Small tables with named rows and columns. After each table, cells are looked up by row and column.

Table tis
|  | raf | tev | bap |
|---|---|---|---|
| nidir | 34 | 234 | 185 |
| nik | 541 | 673 | 111 |
| denen | 683 | 842 | 211 |
| suv | 213 | 44 | 605 |
| kad | 374 | 512 | 94 |
| luv | 171 | 71 | 244 |
| rinado | 140 | 103 | 402 |

bap of luv = 244
raf of suv = 213
raf of luv = 171
raf of rinado = 140
raf of nidir = 34
bap of kad = 94
raf of nik = 541
raf of kad = 374
tev of denen = 842
tev of luv = 71
tev of nik = 673
bap of suv = 605
tev of nidir = 234
bap of nidir = 185
tev of kad = 512
tev of rinado = 103
tev of suv = 44

Table lapake
fields: luzib, tise, dono, mulito, minola, kuv
pater: [188, 98, 110, 89, 106, 164]
bez: [198, 113, 127, 97, 114, 168]
nem: [104, 136, 101, 134, 117, 113]
duked: [135, 152, 157, 102, 92, 177]
diza: [99, 120, 200, 116, 123, 121]
kog: [88, 123, 196, 110, 120, 117]
tunulub: [88, 82, 118, 153, 55, 215]
ruvubut: [109, 123, 114, 126, 126, 130]
mada: [140, 155, 153, 99, 109, 168]
bevopuz: [78, 107, 187, 102, 103, 113]
pebogos: [93, 66, 118, 156, 57, 207]
zur: [193, 107, 114, 97, 112, 164]

What is the luzib of kog in lapake? 88
What is the luzib of duked in lapake? 135
What is the dono of duked in lapake? 157
What is the dono of bez in lapake? 127
What is the mulito of tunulub in lapake? 153
What is the dono of ruvubut in lapake? 114
What is the tise of tunulub in lapake? 82
What is the minola of nem in lapake? 117
Row with the largest mulito: pebogos

maguto =
	rapal	pimik	boso	sot	fir	setob	sud	zuro	deg	sal
gizi	0.9	0.5	0.4	0.4	0.6	0.8	0.9	0.6	0.4	0.3
kugukin	0.6	0.4	0.1	0.2	0.7	0.6	0.5	0.5	0.7	0.6
gil	0.9	0.4	0.5	0.4	0.5	0.8	0.9	0.7	0.2	0.4
vub	0.8	0.4	0.8	0.5	0.2	0.5	0.9	0.7	0.1	0.4
suzemub	0.9	0.4	0.5	0.4	0.4	0.8	0.9	0.7	0.2	0.4
pasir	0.1	0.6	0.9	0.8	0.1	0.2	0.2	0.3	0.3	0.4
lozut	0.6	0.4	0.2	0.3	0.7	0.7	0.5	0.5	0.7	0.6
gov	0.7	0.3	0.2	0.3	0.6	0.7	0.6	0.6	0.6	0.6
dafe	0.5	0.9	0.5	0.8	0.9	0.3	0.5	0.1	0.6	0.1

What is the rapal of kugukin in maguto?
0.6
What is the sot of gil in maguto?
0.4
What is the setob of suzemub in maguto?
0.8
What is the pimik of vub in maguto?
0.4
What is the deg of pasir in maguto?
0.3
What is the fir of gizi in maguto?
0.6
What is the setob of gizi in maguto?
0.8

ret
|  | verit | pepulod | nim | bog | zag | rerida | bip | zozuvon | pazifo |
|---|---|---|---|---|---|---|---|---|---|
| vurur | 44 | 107 | 91 | 230 | 97 | 171 | 186 | 87 | 71 |
| pul | 107 | 88 | 164 | 136 | 65 | 185 | 111 | 96 | 159 |
| luk | 53 | 150 | 124 | 74 | 123 | 152 | 134 | 182 | 48 |

verit of vurur: 44
zag of luk: 123
nim of pul: 164
nim of luk: 124
verit of luk: 53
zag of vurur: 97
zozuvon of vurur: 87
pazifo of luk: 48
pepulod of pul: 88
pazifo of vurur: 71
pepulod of vurur: 107
bog of vurur: 230
zozuvon of luk: 182
bip of luk: 134
bip of vurur: 186
zozuvon of pul: 96
bog of pul: 136
bog of luk: 74
bip of pul: 111

ramisi =
columns: rez, zuk, vap
bepom: [30, 44, 62]
vaduvum: [137, 195, 227]
tisefi: [123, 222, 193]
nif: [186, 87, 28]
pav: [69, 24, 94]
zise: [163, 174, 143]
kabasar: [75, 30, 88]
nur: [229, 60, 111]
zem: [106, 28, 113]
zeneze: [219, 57, 114]
reguvin: [221, 59, 115]
gibo: [208, 59, 128]

zem, vap => 113
tisefi, rez => 123
nif, zuk => 87
nif, vap => 28
zise, vap => 143
gibo, zuk => 59
kabasar, zuk => 30
nur, vap => 111
reguvin, zuk => 59
vaduvum, zuk => 195
nur, zuk => 60
kabasar, vap => 88
tisefi, zuk => 222
zeneze, zuk => 57
bepom, zuk => 44
kabasar, rez => 75
vaduvum, rez => 137
zem, rez => 106
pav, rez => 69
nif, rez => 186

Table rumivo
	fomeket	tez	tozoreb
zap	5.664	0.388	0.506
lunu	0.626	9.329	3.969
vetu	1.909	8.790	6.163
gov	0.505	6.390	1.588
tek	4.829	6.335	7.354
sopuno	3.967	8.550	7.501

tez of zap = 0.388
tez of vetu = 8.790
tozoreb of zap = 0.506
fomeket of lunu = 0.626
fomeket of vetu = 1.909
tozoreb of vetu = 6.163
tez of lunu = 9.329
tez of gov = 6.390
tozoreb of sopuno = 7.501
tozoreb of lunu = 3.969
tozoreb of gov = 1.588
tez of tek = 6.335
fomeket of sopuno = 3.967
fomeket of gov = 0.505
fomeket of zap = 5.664
tozoreb of tek = 7.354
tez of sopuno = 8.550
fomeket of tek = 4.829

bupe.tsv
	temuz	kelade	lokuz	fazozi	nes	potur	deked	tata
nez	69.0	39.6	26.7	39.9	78.7	74.0	64.6	83.1
pav	40.6	25.7	50.5	21.1	32.8	19.3	69.7	21.0
mepu	65.3	34.4	47.9	29.3	53.5	27.2	68.5	39.3
bupafef	55.8	70.6	66.7	59.2	47.5	48.4	35.8	60.6
fifas	54.3	73.0	66.4	61.5	49.9	50.4	33.9	62.7
bes	66.2	54.9	45.9	45.1	65.0	54.5	52.6	70.2
kovi	63.5	44.5	27.8	46.6	76.8	76.5	58.3	82.6
kiferu	77.2	32.0	41.6	27.1	63.1	28.4	73.5	48.0
zoku	33.3	55.6	72.7	65.5	25.4	48.3	36.7	39.6
rotugu	76.3	33.5	47.6	27.2	59.7	23.9	72.4	43.7
toz	45.4	29.0	42.7	26.4	41.9	31.6	64.3	24.1
dega	31.6	50.4	73.1	62.6	21.6	44.3	40.0	36.3
dirorer	54.6	70.0	56.3	59.5	56.7	59.5	36.5	68.1
gibupeg	46.8	70.4	75.4	67.2	34.7	46.3	34.2	54.0

fazozi of gibupeg = 67.2
kelade of gibupeg = 70.4
tata of rotugu = 43.7
potur of gibupeg = 46.3
potur of nez = 74.0
nes of gibupeg = 34.7
lokuz of kovi = 27.8
nes of bes = 65.0
fazozi of dirorer = 59.5
potur of bes = 54.5
Row with the largest nes: nez

